Each row is followed by its class number.
[ 117  152  441  -40   21 -315  -81  -85 -116  -24    4  171  127  -18
 -100  116   22  -68 -130   -4   25  311   10  -94   62   92  -92  226
   22 -154  242  148]	3
[ 548 -123  379  461  107   20   27  -57   17 -224  236 -130  -12 -145
 -180 -120  -88  233   39  -50  -42   29  -52  120 -124   45  -67   28
 -132 -244 -165 -233]	6
[-102   61 -106 -118 -116 -100    2  -43 -156  -28  -36  240   88  -29
   39  -42    7  -73   53   -7  -67  191  -39  -28   73  -92  -54   25
  136   58 -170   70]	0
[ 116  247  325 -197  -70   25  184 -158 -310  -13 -151  173 -132 -284
 -221 -250  -26 -154 -139  133   32   26  107  -22  242  227  -18 -104
  -53   47 -189   43]	5
[-327 -196 -279  -95  -92  -51   54   74  -32  -79  113  -31  -15   71
  265   85    4  -79  -44  -47  -71  168 -177   -7  -41  -83   51   88
  214  211 -248  127]	10
[ 156   58   60  -98   91  -23  102 -113  -98  -61 -135  164   85  -78
  -93  -21   56  -33  249  189   79  -70   84 -113   41   23  -82   -2
  -38 -213  -70    0]	6
[ 161  -17  -50   83  -38  -54 -117   32   -7   78   56  -79   19   14
   22  -20  -63   -4   35  -28  -76   15  -97  102 -107  -57   97   30
  -73  -88   31 -109]	2
[ 164   -7 -124  -59  -41 -117   73  -68  -49 -107  -74  152  189   76
  -17   -6  -21 -115  103  166  -67   95 -115   -6 -150  -23   21   87
  -59 -151   15  -11]	8
[ -33 -108 -168  -43  -59  -87  -44   -7  110  -95  -40  225  251  155
  422  -31  140 -208  -78  118   51   13 -179  -36 -100 -156  169  188
  -10  -97 -103   25]	2
[ 229 -123   34  -66  112 -109 -260  152 -215 -239  216 -382 -317 -313
  170  230  -63  204  -61  -35  -74  -53   28  -43 -216 -182 -100 -324
  146  -55  100 -588]	8
[-214  -18 -322 -181 -175   28  -26   52    6   92 -137  128  -93   90
  124    5   33 -281 -290 -196 -126   75 -175  199   12   40  161   26
   38  256 -102   65]	2
[ 359  126   97  130 -192 -222 -222  -17  -56   58   29  201  -74  -30
   -9   88    9    5 -287 -131    6   74   18  132  -40   99   97   13
 -128   -8  158   51]	10
[ 64  41 -47  16  37   2 -22 -34  -4  45 -72 171 101 -26  55  67  12 -52
 149  69 -47 -44  50 -32 -45 -45   1 -26  79 -85  62 -13]	3
[ -25 -124 -300   90   63  362 -186  109 -140    7   11   75 -180  -67
  302 -276  -37  -61 -199  -91 -112  -36 -170  367   -4  -76  183   98
  156  133  192 -544]	7
[-149 -186 -178  -59  -91   59   87  -39 -181  -78  -47   41   43    4
  105   31   65 -133  -26  -95 -122   -1 -231  -12 -112  -66  -18  198
   72  188 -297  -29]	6
[ 332  -98 -113  144  154  110  -11   -9  109   18  -37   -3  359   21
 -149   48  -15   87  113  160   16 -118  -41 -172 -187 -138  -50   -2
 -115 -169   70 -112]	1
[  22  -64   58  -29  -30  -13   44   -4 -153   68   -4   93    6   -3
 -184   92    6    7   -6  -79 -196  111  -18   20   45  -10  -43   -2
  157  112   26  149]	10
[-286   94 -348   83 -118 -110  -58  -40  197  -96  -85  211   35  235
  261   27  116 -135  -12  187  152 -211  113  -19  -59 -112   49  -39
  -85 -105  -62  -15]	7
[-228 -211 -149  -81  -23  116  159    9 -178  -67 -133    7   84  -80
   54  -17   -7  -91   12 -179 -195  224 -144    8   -9   -9  -46  180
  306  255 -277  129]	0
[  22   60   26  277  -76 -157 -182  -67  -75   -4   67   60 -126  -12
 -134   69  -20   67    1  -93   14 -102  -31   43   19 -103  -45   80
 -179  -73 -107  -47]	10
[ 311  268 -899  415  -71  192 -250   40   37  174 -170  416   85  245
  171 -171  -51 -150  -49   65   -5 -468  229  120 -131 -141   61 -191
 -439   23  270 -289]	0
[ 315   10 -361  -72 -299 -109  -52   57 -222  290    4  536  354  175
 -221  166   68  -64  -77  -49    5 -173   89  122  -24   97   31  116
  -29  240  281  102]	5
[ 445  102  261 -131  -68 -144 -281  -45 -186 -102  125   67   85 -186
 -397  235    0  296   35  103  -38  154  124  -19 -125    8 -208  -43
  173 -120  156 -401]	6
[-293  -49   63  -63  -59  -32   50   61   26  -42   66 -102 -105  -64
  340  -70   38   -8 -206 -137   63  258   18  -95  283   -1   61   66
  182  177 -151  334]	9
[ 160   40  -78  199  -53  -75 -137   16  -76  126  119  178  -57  -11
   -1   92  -13   51  -81  -53   72 -109  123   15  -36   78  -22  -36
 -100   95   88   10]	8
[  24  -15 -101  130   -6    7 -116   47   42   92   26 -121  -39   15
  -35  -19  -42   21    5  -99    5  -16  109   64  -19   43   14  -16
  -31   -6   51 -101]	10
[-130   64   69  -48  -34 -109 -118   63  179  -35  -53 -219 -113   45
  257  -28    4 -116 -156  -50   94   41   96   29   51  100  138   36
  -65  -62  -74   45]	9
[ 116    8 -208  169   72  191 -142   30  178  253 -207   31  197  161
 -399   52   98  -82  -10  -32 -163   62  -36  125 -177    9  -43   18
   54  -67  168 -184]	5
[ 205  127  204 -164   10   -3   87 -121  -70   32  -56   18  121  -57
  -86  -22  -17  -95  262  121  -21  -85    8  -57   -8   67   19   29
  -64 -167  -56   66]	4
[  68  -56   26  180  -93 -151 -203    7  -15  -58  131 -179 -186  -66
   80  201   43    6  -97 -142  -84   51  -41   68 -252    9  -29   -5
   66  -32   80 -298]	0
[  23  121  -89   68  -19 -115  -60  -21 -148  160  211  -96 -185  -59
  179   27 -283  -17  184  -21  -75 -105   20   76   24  -30   45 -102
  -93 -119   91 -144]	1
[ 224   39  -23  184 -106    0  -36  -95  -75   69  -28  125  118   -1
 -114   57   37  -83    9  -63 -164  -14   -1   69 -187    4  -41   15
   40  -51  131 -153]	4
[-280 -131  -19 -154  -93  -21  197  -71 -180  -41  -22  -38   65  -25
   92   72   28 -133   52 -181 -183  206 -222  -13   17  -59  -93  175
  287   94 -198   63]	5
[ 530   47 -353  289  -11   50 -222   40   34  198 -113  251  286  173
  -42   26  -44   44 -151   14 -118  -28   13   73 -297  -63   26  -26
 -180  -73  351 -160]	3
[-315  -19  -68  -44  -33   -2    2   25  -23  -61  -96  175   58    0
  387 -113   22 -104  -13  -28  -14  101  -65   10  132 -132   76  138
  176   79 -272  143]	5
[ 182   94   14  213  -91  -75 -236  -18  204   38  -45  -48  -86  139
   80   56  -21   -7 -316  -25 -147  192   -3  152  -91   15  145   10
  -23 -155  238   -2]	1
[-192    4 -178   68   27 -116 -135  -83 -198  112   90 -112 -112   33
   61  304  -74 -145  235 -130 -111  -85 -109   -9 -200  -24 -141  217
   10  -50  136 -256]	4
[ -42 -315  -37 -179  -38  118  201  149 -174  -85  241 -105   37 -223
 -130 -126  -25  -34   37 -104  -13  -29 -289  159   29  -43   71  -15
  162  224 -173 -284]	7
[ 489  -31   -2  181   36  -58 -157    5  127 -102  -69  340  304  139
 -166  -26  111   -2  -82  139  -37   35    0  -61  -84 -106   24   63
 -235 -130   91    9]	9
[-261  -67  301  139  -16  -49  -70 -218  202 -460  -92 -174  -42  -25
  307   33  234 -148   64    1 -100   97 -171  -87 -167 -228   -1  233
  150 -299 -229 -209]	6
[  67  -94 -195  260 -124  -25 -160  132   80  101  203    2   68   62
   35   28  -81   48 -143  -90   29 -102  -13  158  -76   -2  100   69
  -73  113   10 -143]	7
[ 513   48    5  127   97  -35 -279   74 -245   71  251    7   20 -128
 -226   18 -218  249   67   20  -37   44  126  109  -43   -7  -77  -69
   -9  -97  281 -348]	8
[ 139   67  -32  170  -18  -57 -206   42  116   42   40   57  -47  -18
  153   99  -69   46 -284  -94  103  -17    0   13  -26   57   52   53
 -180   58   81    1]	5
[ -19   22  135   17 -148 -253    6  -50  242   53  -67  166  157  151
  156  190  153 -107 -245   46 -101  219   -2 -136  -44  -51  -32  -91
   83 -154 -110  173]	5
[ 162  -11 -107 -344  -41  -44  -49    5  -90    8 -171  174  229  163
 -138  -12   72  -99  208   52 -243  212  -22  -78   28 -111   -3   39
   41   15  -71  221]	0
[ 441 -203 -262  103   43  132 -115   58 -138  168   48  137  118  -40
  -98  155  -84   86 -215 -106  -50 -150 -173   44 -351   47  -28    4
 -177  193  307 -357]	5
[  70  -92  140   34  -43 -289  -24  -23 -167 -109  164  111   38  -25
  -67  101  -29   15   62  119  -23   90  -63  -22  -97  -39  -48   85
    9 -102  -29 -108]	3
[ -10   96  107  127 -174   60   38 -177  -81 -200 -316  235  -83    0
  610 -287  101 -368 -359 -167 -116   83 -345  346 -201   66  265  332
   18  -80  -52 -134]	5
[ 227  -34   39  260 -141 -111  -22  -33  -50  -17   40   -7   16   -5
  -15   -2   36   35 -222  -41  -12  -27   -4   42 -169   15  -22  -21
  -96  -68   51 -159]	7
[ -46 -188  -27 -223   41   85   65   16 -176   78 -103   62  190   17
 -191  104  109  -44  138  -62 -234  171  -92 -147  -32  -88 -133   72
  227  180  -54  116]	7
[   6 -271 -187  -14   13   11   72   95 -198    7  150   63   78  -70
  144  -25  -62  -42  -61  -38  -90   67 -186  -34  -12 -114   35   41
   80  183 -118  -29]	0
[-128   65   27   48  -11  -13  -28 -197 -124  -50 -146  -41 -136  -57
   43  108   28  -24   17 -107  -18  -67  -21  -40 -132  -10 -128   53
   25  -97  -10 -125]	0
[  23  235 -243  -24 -179  -99 -131  -75 -104  189   88   63 -190  111
  -38  125  -44  -19 -104  -46   73  -59   80   16    8  142  -52   -7
 -201  102  196   40]	4
[ 142   -5 -141  247 -150 -223 -139   45  -63    2  195  -34 -140  -49
  128  189  -14  -24  -81 -120  -21  -24   67   60 -162   28   10  -71
   -8   21  152 -118]	8
[ 154 -389 -660  488 -124   61 -181  206  369  -52  346 -267   46  350
  526  130  -48  -35  -62   85 -172 -156 -264  281 -641  -80  274  100
  -73  -30   76 -558]	9
[ 225   61  243  -69   71 -118   12  -87 -118  -77  -22  -64   84 -107
   71   85  -41  -11   94  150 -132  107  -11 -122 -123  -84  -54  -56
  103 -271  133 -104]	4
[-162 -157  164  172  -30   64  101    7   67 -112  116 -132   21  -92
  435 -124  -13  -43 -301 -233   14  271 -330   54   80  -10  135  322
  144   95 -218  174]	10
[  47   85  342  257  -29 -226    9   -8 -148   20  -64  -57 -208 -124
 -103  117  -77   30 -174 -221   35   29   47  111    1  272  -79  229
 -129    4  175   41]	9
[  25  173  -62  -82  -27 -161 -175  -42   69   -7  -58  181   29   60
  177  183   21  -89  -20   87   79  -31   32  -87  -28  -22   39   34
  -86  -88   61  118]	8
[-440  214   90 -255 -235 -190   28  -56   68  102 -334   26 -218   51
  287   83   87 -143 -495 -256  142  240  120   24  260  245  103   93
  116  162    3  618]	4
[ -35   78 -363   34 -156 -101   42   56  -84  171  104  176   86  151
  170   55  -33 -132  -93    9   23  -73  133   71  -27   44   35 -117
   83   82  123   56]	1
[-326 -127 -117 -136 -107   51   74   28   57  -75  -25 -160  -78   11
  261   39   28 -125  -96 -223 -180  248 -227  113    1  -38   59  107
  299  130 -166   20]	1
[-124   91   -3  169  -89  101  106  -37  -52 -222 -124 -150 -407 -227
  411 -229   15  -34  -63 -138 -138   12   23  119   20  -45   20 -181
   99    4  -84 -228]	1
[-324 -212 -248 -148  -79  118  -18   59  -73  -26  141  -24   87    0
  160   54  -47  -62 -207 -127  -47   58 -171   50  -52  -83   43   59
  278  307 -260  -88]	8
[-591   15 -196 -260 -148  -19   -9  -47  -41    9 -120   85 -162   13
  308  159  149 -177  -53 -129   27   33  -28  -51   80    0  -18  102
  263  236 -151  104]	1
[-476   69 -107 -200  -85   57  -55 -131   76  -71 -296   16  -51   34
  244  -32  156 -166  360   61 -210  223 -144    4  -28 -207   80  124
  351 -101 -258   88]	3
[ -95  164 -316   68 -210   74 -273  -45   65  255 -240  402  186  303
  -33   59   97 -148 -175   25 -140   20   16  240 -115  -19  143  140
  161   62  -48  101]	6
[-360 -126    7 -100  -24   15   98  -15  128  -56 -151   18  185  104
  396 -103  127 -222  134  -85 -101  225 -193   32   -1 -121  120  222
  292  -56 -304  200]	5
[  13  -36 -137   38   45   -4   65  -15 -149   70   22  -40   34   32
   14 -111 -166  -90  264  -56 -190   54  -96   93  -11  -94   29   41
   -5 -101   55  -37]	0
